Here is a tiny trained network, its code and every weight. The questions are about switching its units off for an input and a class, where a switched-off unit gives its printed mean instead of its output.

import numpy as np


def w(rows, s, z=0):
    codes = np.array(rows[::2]) - 128.0
    scale = np.full(codes.shape[1], s)
    scale[-1] = z or s
    return codes * scale


def f(y):
    return y / 2 * (1 + np.tanh(0.7978845608 * (y + 0.044715 * y**3)))


def log_softmax(a):
    a = a - a.max(-1, keepdims=True)
    return a - np.log(np.exp(a).sum(-1, keepdims=True))


def net(x, mask):
    res = np.array(x, float).reshape(1, 5) / 4 @ E
    y = f(res @ A[0][:, :-1].T + A[0][:, -1])
    res = res + np.where(mask, y, B[0][:, -1]) @ B[0][:, :-1]
    return log_softmax(res[-1] @ U[:, :-1].T + U[:, -1])


A, B = {}, {}
E = w([
[62,154,53,205,73],'x0',
[129,150,101,196,65],'x1',
[148,170,155,121,146],'x2',
[155,39,90,81,94],'x3',
[87,113,2,132,56],'x4',
],0.0087)
A[0] = w([
[113,76,186,52,152,163],'neuron 0',
[61,217,166,191,132,209],'neuron 1',
[173,129,43,2,173,112],'neuron 2',
[147,62,58,63,140,116],'neuron 3',
[205,166,208,134,179,45],'neuron 4',
[170,225,170,10,153,252],'neuron 5',
],0.0072,0.0031)
B[0] = w([
[197,58,184,40,194,210],'neuron 0',
[164,214,105,210,198,215],'neuron 1',
[37,66,173,87,128,186],'neuron 2',
[31,113,189,59,45,182],'neuron 3',
[121,159,140,128,193,214],'neuron 4',
[255,149,212,116,234,255],'neuron 5',
],0.0062,0.0064)
U = w([
[64,163,3,180,114,253],'0',
[44,46,82,49,146,7],'1',
[202,94,186,69,245,54],'2',
],0.007,0.0031)

Each question gives the input, the list of numbers given to net, and the class t.
The units are the neurons (one row each of A and B). Each row of codes is followed by its name. A weight is (code - 128) times the scale printed after its matrix; where a second scale follows, it is the last column's (A, B and U).
mask holds one flag per neuron, in row order. A switched-off neuron (its flag False) gives its mean, the last column of its row in B, instead of its output. The means were averaged over made-up inputs and are rounded, as every weight is.
A unit's drop is (log p(t) with every unit on - log p(t) with that unit switched off) / (log p(t) with every unit on - log p(t) with every unit switched off).
The circuit of an input: a set's keep is (log p(t) with only the set's units on - log p(t) with every unit switched off) / (log p(t) with every unit on - log p(t) with every unit switched off). Starting from all 6 units, units are removed one at a time, each time the one whose removal leaves the highest keep (on an exact tie, the one counted first), for as long as the keep stays at least 0.8.
units of the circuit, in order: the units of the circuit, biggest drop first
top k neurons: the k neurons with the biggest drops, biggest first
drop when u is switched off: that unit's drop, to one decimal
input [-6,5,4,2,5], class 1: top 2 neurons => [neuron 1; neuron 5]
input [4,-4,0,6,-4], class 1: top 3 neurons => [neuron 5; neuron 1; neuron 4]
input [-1,-8,-4,3,2], class 1: units of the circuit, in order => [neuron 3; neuron 2]
input [-3,-4,0,-2,5], class 1: top 2 neurons => [neuron 1; neuron 2]
input [-4,0,8,8,6], class 1: top 2 neurons => [neuron 3; neuron 2]
input [-5,7,-6,4,-1], class 1: units of the circuit, in order => [neuron 5; neuron 1]
input [0,7,0,3,-3], class 0: top neuron => [neuron 5]
input [5,2,0,6,-4], class 0: top 3 neurons => [neuron 5; neuron 0; neuron 2]
input [4,-7,7,8,0], class 1: drop when neuron 2 is switched off => 0.2
input [3,3,-2,3,-4], class 0: drop when neuron 0 is switched off => 0.2
input [-1,4,-5,8,-3], class 1: drop when neuron 0 is switched off => 0.0
